Here is a tiny trained network, its code and every weight. The questions are about switching its units off for an input and a target symbol, where a switched-off unit gives its printed mean instead of its output.

import numpy as np


def w(rows, s, z=0):
    codes = np.array(rows[::2]) - 128.0
    scale = np.full(codes.shape[1], s)
    scale[-1] = z or s
    return codes * scale


def f(y):
    return np.maximum(y, 0)


def softmax(a):
    e = np.exp(a - a.max(-1, keepdims=True))
    return e / e.sum(-1, keepdims=True)


def log_softmax(a):
    a = a - a.max(-1, keepdims=True)
    return a - np.log(np.exp(a).sum(-1, keepdims=True))


def net(x, mask):
    ids = ['Φαβεμστ'.index(c) for c in x.split()]
    T = len(ids)
    res = E[ids] + P[:T]
    r = res
    for j in range(2):
        rows = slice(4 * j, 4 * j + 4)
        q, k, v = (r @ M[0][rows].T for M in (Q, K, V))
        z = softmax(np.where(np.tri(T) > 0, q @ k.T / 4**0.5, -1e9)) @ v
        o = O[0][rows]
        res = res + np.where(mask[j], z, o[:, -1]) @ o[:, :-1]
    y = f(res @ A[0][:, :-1].T + A[0][:, -1])
    res = res + np.where(mask[2:10], y, B[0][:, -1]) @ B[0][:, :-1]
    return log_softmax(res[-1] @ U[:, :-1].T + U[:, -1])


Q, K, V, O, A, B = {}, {}, {}, {}, {}, {}
E = w([
[112,231,44,148],'Φ',
[61,143,121,128],'α',
[141,206,200,164],'β',
[53,159,156,89],'ε',
[120,99,182,51],'μ',
[68,88,142,113],'σ',
[48,209,217,2],'τ',
],0.016)
P = w([
[130,78,71,198],'0',
[80,127,118,180],'1',
[80,174,117,179],'2',
[65,254,163,160],'3',
[92,228,124,195],'4',
[132,113,71,138],'5',
[181,209,89,154],'6',
],0.0053)
Q[0] = w([
[128,42,189,131],'H1',
[188,35,106,150],'H1',
[126,101,129,155],'H1',
[21,98,126,121],'H1',
[189,72,247,120],'H2',
[91,118,154,61],'H2',
[192,82,81,85],'H2',
[91,64,160,104],'H2',
],0.011)
K[0] = w([
[20,126,94,84],'H1',
[40,51,44,9],'H1',
[162,88,127,140],'H1',
[120,183,119,135],'H1',
[109,119,109,108],'H2',
[188,192,151,131],'H2',
[145,61,123,205],'H2',
[114,200,113,128],'H2',
],0.011)
V[0] = w([
[147,80,190,213],'H1',
[120,144,99,133],'H1',
[114,152,88,147],'H1',
[84,153,146,171],'H1',
[142,127,174,132],'H2',
[131,121,147,6],'H2',
[153,148,104,153],'H2',
[199,209,139,106],'H2',
],0.014)
O[0] = w([
[89,106,248,118,108],'H1',
[132,146,122,151,141],'H1',
[119,191,104,147,155],'H1',
[120,186,129,127,233],'H1',
[154,147,109,100,150],'H2',
[124,71,82,54,254],'H2',
[143,164,107,177,71],'H2',
[185,192,95,97,179],'H2',
],0.011,0.0091)
A[0] = w([
[178,132,115,100,240],'N1',
[130,113,142,134,4],'N2',
[126,150,211,162,197],'N3',
[87,170,67,206,217],'N4',
[205,143,180,124,225],'N5',
[125,109,62,91,61],'N6',
[251,124,91,147,108],'N7',
[87,89,215,159,68],'N8',
],0.012,0.004)
B[0] = w([
[117,189,109,110,229],'N1',
[86,54,108,167,128],'N2',
[139,99,86,234,203],'N3',
[197,116,255,136,250],'N4',
[98,160,29,136,176],'N5',
[164,164,114,164,254],'N6',
[62,50,216,128,151],'N7',
[157,37,74,185,163],'N8',
],0.0076,0.009)
U = w([
[246,166,141,188,12],'Φ',
[145,119,171,182,93],'α',
[164,127,138,187,101],'β',
[137,121,170,128,254],'ε',
[253,49,176,113,19],'μ',
[127,73,128,163,31],'σ',
[161,146,86,145,182],'τ',
],0.011,0.0049)

Each question gives the input, a string of symbols that net reads in full, and the target symbol t.
The units are the heads (4 rows each of Q, K, V and O) and the neurons (one row each of A and B). Each row of codes is followed by its name. A weight is (code - 128) times the scale printed after its matrix; where a second scale follows, it is the last column's (O, A, B and U).
mask holds one flag per unit, heads first, then neurons. A switched-off unit (its flag False) gives its mean, the last column of its rows in O or B, instead of its output. The means were averaged over made-up inputs and are rounded, as every weight is.
A unit's drop is (log p(t) with every unit on - log p(t) with that unit switched off) / (log p(t) with every unit on - log p(t) with every unit switched off).
The circuit of an input: a set's keep is (log p(t) with only the set's units on - log p(t) with every unit switched off) / (log p(t) with every unit on - log p(t) with every unit switched off). Starting from all 10 units, units are removed one at a time, each time the one whose removal leaves the highest keep (on an exact tie, the one counted first), for as long as the keep stays at least 0.8.
circuit, biggest first: the units of the circuit, biggest drop first
k most important neurons: the k neurons with the biggest drops, biggest first
which heads matter: for each layer, one digit per head in row order, 1 if its drop is at least 0.15 and else 0, layers parted by /
drop when u is switched off: that unit's drop, to one decimal
input ε β β α Φ, target Φ: which heads matter	01
input ε Φ τ, target τ: circuit, biggest first	H1
input τ σ Φ τ ε Φ σ, target Φ: circuit, biggest first	H1, N4, H2
input β μ ε α α, target α: which heads matter	11
input τ ε α τ σ, target τ: which heads matter	11
input Φ α μ σ Φ, target Φ: circuit, biggest first	N4, H1
input ε ε τ τ σ μ, target τ: which heads matter	10
input β β τ τ τ μ, target τ: which heads matter	00
input Φ β α, target Φ: which heads matter	01
input τ Φ ε, target Φ: which heads matter	10
input α σ β, target β: which heads matter	11
input μ τ Φ α, target Φ: which heads matter	10
input Φ τ ε ε Φ σ, target Φ: circuit, biggest first	H1, H2, N4
input Φ Φ α μ, target Φ: which heads matter	11
input μ β τ μ Φ, target ε: which heads matter	10
input Φ μ β Φ β μ, target Φ: which heads matter	01
input τ σ τ τ β, target ε: 3 most important neurons	N6, N3, N8
input σ β ε β, target β: drop when N6 is switched off	0.1
input τ τ τ τ ε μ β, target τ: drop when H2 is switched off	0.2
input τ μ τ ε, target τ: drop when H2 is switched off	0.5
